Here is a tiny trained network, its code and every weight. The questions are about switching its units off for an input and a class, where a switched-off unit gives its printed mean instead of its output.

import numpy as np


def w(rows, s, z=0):
    codes = np.array(rows[::2]) - 128.0
    scale = np.full(codes.shape[1], s)
    scale[-1] = z or s
    return codes * scale


def norm(h):
    return h / np.sqrt((h * h).mean(-1, keepdims=True) + 1e-5)


def f(y):
    return y / 2 * (1 + np.tanh(0.7978845608 * (y + 0.044715 * y**3)))


def log_softmax(a):
    a = a - a.max(-1, keepdims=True)
    return a - np.log(np.exp(a).sum(-1, keepdims=True))


def net(x, mask):
    res = np.array(x, float).reshape(1, 6) / 4 @ E
    u = 0
    for l in range(4):
        y = f(norm(res) @ A[l][:, :-1].T + A[l][:, -1])
        res = res + np.where(mask[u : u + 3], y, B[l][:, -1]) @ B[l][:, :-1]
        u += 3
    return log_softmax(norm(res)[-1] @ U[:, :-1].T + U[:, -1])


A, B = {}, {}
E = w([
[5,220,109,185,65,45,157,174,112,186,155],'x0',
[123,120,137,128,122,130,124,125,132,124,130],'x1',
[125,120,138,135,116,133,125,121,128,124,125],'x2',
[113,206,252,206,203,158,82,138,93,234,166],'x3',
[129,124,118,130,142,119,126,129,124,132,130],'x4',
[22,122,73,82,146,248,64,46,58,250,66],'x5',
],0.018)
A[0] = w([
[177,173,252,173,183,89,128,165,130,141,154,40],'L0N0',
[89,153,189,154,190,199,105,113,107,248,128,74],'L0N1',
[231,121,240,145,242,200,105,120,122,162,136,254],'L0N2',
],0.038,0.0095)
B[0] = w([
[149,254,163,163,95,90,123,91,142,50,177,230],'L0N0',
[43,202,78,111,94,169,107,61,109,164,109,254],'L0N1',
[248,62,144,113,194,210,90,53,111,87,125,253],'L0N2',
],0.019,0.046)
A[1] = w([
[47,166,194,156,129,76,140,216,133,209,143,2],'L1N0',
[72,229,182,210,118,89,125,129,115,181,161,49],'L1N1',
[200,167,253,196,165,74,134,176,140,115,169,66],'L1N2',
],0.054,0.0081)
B[1] = w([
[205,42,88,118,185,178,79,108,128,102,115,149],'L1N0',
[200,73,99,89,179,207,105,47,87,100,110,252],'L1N1',
[63,93,180,145,108,51,159,253,170,146,130,244],'L1N2',
],0.029,0.037)
A[2] = w([
[100,225,215,173,143,151,92,95,127,166,167,104],'L2N0',
[138,124,42,125,86,85,152,128,126,100,124,110],'L2N1',
[80,126,156,136,176,200,98,106,89,255,112,3],'L2N2',
],0.074,0.0031)
B[2] = w([
[33,175,2,101,62,101,160,126,110,176,79,203],'L2N0',
[118,170,112,130,121,141,120,97,116,134,123,189],'L2N1',
[136,103,189,160,122,49,157,226,171,96,154,253],'L2N2',
],0.031,0.049)
A[3] = w([
[134,143,177,138,135,154,143,125,135,245,136,46],'L3N0',
[95,106,183,143,158,163,121,120,94,218,166,5],'L3N1',
[87,103,172,133,146,166,132,121,80,255,162,46],'L3N2',
],0.097,0.0025)
B[3] = w([
[181,169,190,101,99,113,156,122,160,77,119,253],'L3N0',
[212,28,190,124,186,131,114,176,142,100,144,34],'L3N1',
[130,231,63,77,77,202,106,2,101,117,105,206],'L3N2',
],0.025,4.2e-05)
U = w([
[63,82,186,150,93,40,195,248,167,126,123,251],'0',
[78,218,76,114,75,142,145,57,99,121,91,13],'1',
[229,44,182,116,193,190,118,94,102,108,131,101],'2',
],0.012,0.0011)

Each question gives the input, the list of numbers given to net, and the class t.
The units are the neurons (one row each of A and B). Each row of codes is followed by its name. A weight is (code - 128) times the scale printed after its matrix; where a second scale follows, it is the last column's (A, B and U).
mask holds one flag per neuron, layer by layer. A switched-off neuron (its flag False) gives its mean, the last column of its row in B, instead of its output. The means were averaged over made-up inputs and are rounded, as every weight is.
A unit's drop is (log p(t) with every unit on - log p(t) with that unit switched off) / (log p(t) with every unit on - log p(t) with every unit switched off).
The circuit of an input: a set's keep is (log p(t) with only the set's units on - log p(t) with every unit switched off) / (log p(t) with every unit on - log p(t) with every unit switched off). Starting from all 12 units, units are removed one at a time, each time the one whose removal leaves the highest keep (on an exact tie, the one counted first), for as long as the keep stays at least 0.8.
units of the circuit, in order: the units of the circuit, biggest drop first
top k neurons: the k neurons with the biggest drops, biggest first
k most important neurons of layer l: the k neurons of layer l with the biggest drops, biggest first
drop when u is switched off: that unit's drop, to one decimal
input [-2,2,-8,-2,8,8], class 0: units of the circuit, in order => [L2N2]
input [-4,8,7,-8,6,-3], class 1: 2 most important neurons of layer 0 => [L0N0, L0N2]
input [-6,-2,-6,-5,0,-1], class 2: top 2 neurons => [L0N0, L0N1]
input [-5,-1,4,0,3,5], class 0: top 3 neurons => [L2N2, L1N1, L0N0]
input [0,8,-5,-8,6,-6], class 1: top 3 neurons => [L0N0, L0N2, L1N2]
input [-1,6,-6,-6,7,-4], class 1: top 2 neurons => [L0N0, L1N2]
input [-1,2,-2,8,-1,-6], class 1: top 2 neurons => [L2N0, L2N2]
input [1,-8,-6,2,-1,2], class 0: top 3 neurons => [L2N2, L0N0, L2N1]
input [-4,0,-2,7,-7,-3], class 1: top 2 neurons => [L0N0, L2N0]
input [5,-7,5,-6,0,7], class 0: top 2 neurons => [L0N0, L1N2]
input [8,-1,-8,-5,2,5], class 2: top 2 neurons => [L0N2, L1N0]
input [7,5,3,5,-3,3], class 2: top 2 neurons => [L1N1, L0N2]
input [-8,8,-1,-5,-2,-2], class 2: top 2 neurons => [L0N0, L2N0]
input [2,8,-1,-6,8,-1], class 1: top 4 neurons => [L0N0, L0N2, L1N2, L0N1]
input [-1,4,-8,1,5,2], class 0: units of the circuit, in order => [L0N0]
input [-5,-3,1,8,4,-3], class 1: top 3 neurons => [L0N0, L2N0, L1N1]
input [-2,-7,-6,5,-5,-2], class 1: top 2 neurons => [L0N0, L2N0]
input [-4,-2,-7,-1,0,5], class 0: top 3 neurons => [L2N2, L0N0, L1N1]
input [-1,-6,3,7,-8,-5], class 1: drop when L2N0 is switched off => 0.2
input [-8,2,3,-7,-5,-6], class 2: units of the circuit, in order => [L2N0]
input [3,-4,-8,4,1,5], class 0: drop when L0N0 is switched off => 2.2
input [-5,-8,0,2,-2,-2], class 2: drop when L0N2 is switched off => 4.8
input [-6,-1,2,-1,-2,3], class 2: drop when L2N2 is switched off => 0.0
input [-8,-1,-2,-5,-5,-5], class 2: 2 most important neurons of layer 2 => [L2N2, L2N0]
